Below are the code and all the weights of a small trained network. Each question names an input and a class and asks about switching units off, where a switched-off unit gives its printed mean instead of its output.

import numpy as np


def w(rows, s, z=0):
    codes = np.array(rows[::2]) - 128.0
    scale = np.full(codes.shape[1], s)
    scale[-1] = z or s
    return codes * scale


def norm(h):
    return h / np.sqrt((h * h).mean(-1, keepdims=True) + 1e-5)


def f(y):
    return y / 2 * (1 + np.tanh(0.7978845608 * (y + 0.044715 * y**3)))


def log_softmax(a):
    a = a - a.max(-1, keepdims=True)
    return a - np.log(np.exp(a).sum(-1, keepdims=True))


def net(x, mask):
    res = np.array(x, float).reshape(1, 8) / 4 @ E
    u = 0
    for l in range(2):
        y = f(norm(res) @ A[l][:, :-1].T + A[l][:, -1])
        res = res + np.where(mask[u : u + 8], y, B[l][:, -1]) @ B[l][:, :-1]
        u += 8
    return log_softmax(norm(res)[-1] @ U[:, :-1].T + U[:, -1])


A, B = {}, {}
E = w([
[89,48,157,206,124,162,199,145,46,131,122],'x0',
[52,189,151,70,155,84,105,57,203,169,161],'x1',
[141,71,74,78,159,150,202,153,174,96,186],'x2',
[94,60,250,195,163,169,255,95,101,190,75],'x3',
[81,95,182,103,157,143,162,77,153,142,173],'x4',
[34,165,91,87,151,117,163,118,182,140,208],'x5',
[193,84,76,91,180,152,151,159,126,72,149],'x6',
[11,255,53,103,62,117,165,192,131,158,221],'x7',
],0.0067)
A[0] = w([
[108,133,128,122,114,133,114,119,105,131,133,119],'L0N1',
[96,126,159,165,139,159,143,112,112,98,65,52],'L0N2',
[254,101,131,107,142,122,28,111,148,89,42,17],'L0N3',
[90,232,68,118,68,108,75,155,115,136,150,34],'L0N4',
[62,123,203,115,122,110,153,86,148,147,85,3],'L0N5',
[146,83,179,186,100,135,154,134,26,115,59,34],'L0N6',
[165,76,180,178,118,97,142,137,24,120,52,76],'L0N7',
[111,127,87,100,190,149,144,171,104,126,158,90],'L0N8',
],0.0081,0.0045)
B[0] = w([
[188,160,140,106,138,103,139,180,155,170,129,128],'L0N1',
[144,146,87,137,129,160,105,93,160,182,205,153],'L0N2',
[157,145,152,46,254,114,56,104,94,68,73,253],'L0N3',
[68,218,64,207,46,66,74,203,141,89,160,230],'L0N4',
[91,157,192,133,116,102,107,68,135,173,161,168],'L0N5',
[150,105,76,242,156,182,124,164,99,195,180,233],'L0N6',
[197,111,107,193,127,218,89,157,124,144,163,250],'L0N7',
[106,95,90,121,75,116,141,134,104,130,113,161],'L0N8',
],0.0085,0.0063)
A[1] = w([
[138,67,139,189,131,164,140,125,88,142,92,75],'L1N1',
[173,74,164,251,102,188,162,172,98,166,34,56],'L1N2',
[92,145,187,87,132,84,157,62,138,195,143,55],'L1N3',
[94,63,90,75,80,140,223,158,157,61,73,9],'L1N4',
[65,179,230,118,127,119,170,46,157,215,133,1],'L1N5',
[127,17,62,61,94,118,239,148,127,86,169,27],'L1N6',
[56,190,135,97,161,96,96,95,190,203,169,167],'L1N7',
[194,80,134,38,141,96,73,131,102,106,1,71],'L1N8',
],0.0069,0.0041)
B[1] = w([
[152,190,106,178,134,134,83,116,151,171,126,190],'L1N1',
[120,73,91,254,87,227,145,168,74,205,196,253],'L1N2',
[121,56,219,110,140,117,138,75,202,143,144,169],'L1N3',
[154,98,130,50,172,84,180,117,221,102,249,145],'L1N4',
[106,37,222,90,47,131,108,77,205,104,87,196],'L1N5',
[218,149,63,85,229,64,244,59,146,180,253,182],'L1N6',
[131,95,150,154,54,144,178,133,96,131,31,251],'L1N7',
[141,147,216,43,164,167,143,91,53,58,83,221],'L1N8',
],0.0066,0.0051)
U = w([
[64,200,63,120,37,79,121,194,136,98,135,181],'0',
[56,78,237,121,69,121,166,57,184,164,104,62],'1',
[156,77,123,252,134,206,124,140,92,199,151,237],'2',
[179,128,152,56,212,135,74,108,88,47,66,91],'3',
[139,93,79,78,160,96,226,107,156,131,214,3],'4',
],0.013,0.0025)

Each question gives the input, the list of numbers given to net, and the class t.
The units are the neurons (one row each of A and B). Each row of codes is followed by its name. A weight is (code - 128) times the scale printed after its matrix; where a second scale follows, it is the last column's (A, B and U).
mask holds one flag per neuron, layer by layer. A switched-off neuron (its flag False) gives its mean, the last column of its row in B, instead of its output. The means were averaged over made-up inputs and are rounded, as every weight is.
A unit's drop is (log p(t) with every unit on - log p(t) with that unit switched off) / (log p(t) with every unit on - log p(t) with every unit switched off).
The circuit of an input: a set's keep is (log p(t) with only the set's units on - log p(t) with every unit switched off) / (log p(t) with every unit on - log p(t) with every unit switched off). Starting from the 12 units with the biggest drops (on a tie, the unit counted first), units are removed one at a time, each time the one whose removal leaves the highest keep (on an exact tie, the one counted first), for as long as the keep stays at least 0.8.
units of the circuit, in order: the units of the circuit, biggest drop first
top k neurons: the k neurons with the biggest drops, biggest first
k most important neurons of layer l: the k neurons of layer l with the biggest drops, biggest first
drop when u is switched off: that unit's drop, to one decimal
input [-3,-2,3,6,4,-4,7,3], class 4: units of the circuit, in order => (L1N6, L0N7, L0N8)
input [7,-4,-5,-8,3,4,4,-2], class 3: 3 most important neurons of layer 0 => (L0N6, L0N4, L0N7)
input [-8,8,2,-6,4,8,-4,-8], class 1: units of the circuit, in order => (L0N3, L1N7)
input [-7,3,7,8,-4,-5,3,1], class 4: units of the circuit, in order => (L0N7)
input [1,8,6,-7,8,6,3,4], class 0: units of the circuit, in order => (L0N4, L1N7)
input [-3,6,3,5,-4,0,-4,-7], class 1: units of the circuit, in order => (L0N5, L1N5)
input [-7,-8,4,1,0,1,7,7], class 4: top 2 neurons => (L1N6, L1N4)
input [5,8,5,4,-2,-4,8,0], class 4: units of the circuit, in order => (L1N6, L0N6)
input [-1,0,-4,-6,-8,-7,-6,0], class 3: top 2 neurons => (L0N3, L1N8)
input [4,6,5,8,1,1,5,1], class 1: top 2 neurons => (L0N5, L1N5)
input [6,3,-6,-8,8,2,-3,-2], class 0: top 2 neurons => (L0N4, L1N8)
input [-2,-5,6,1,-5,3,3,4], class 4: drop when L1N6 is switched off => 0.2
input [0,-4,8,-4,0,-2,1,-2], class 3: drop when L0N3 is switched off => 0.2
input [-3,-4,7,-5,8,-4,-5,-2], class 3: drop when L1N4 is switched off => 0.0
input [6,5,-4,-6,3,-7,-8,2], class 0: units of the circuit, in order => (L0N4)
input [4,-8,7,7,1,8,8,0], class 4: 2 most important neurons of layer 1 => (L1N6, L1N4)
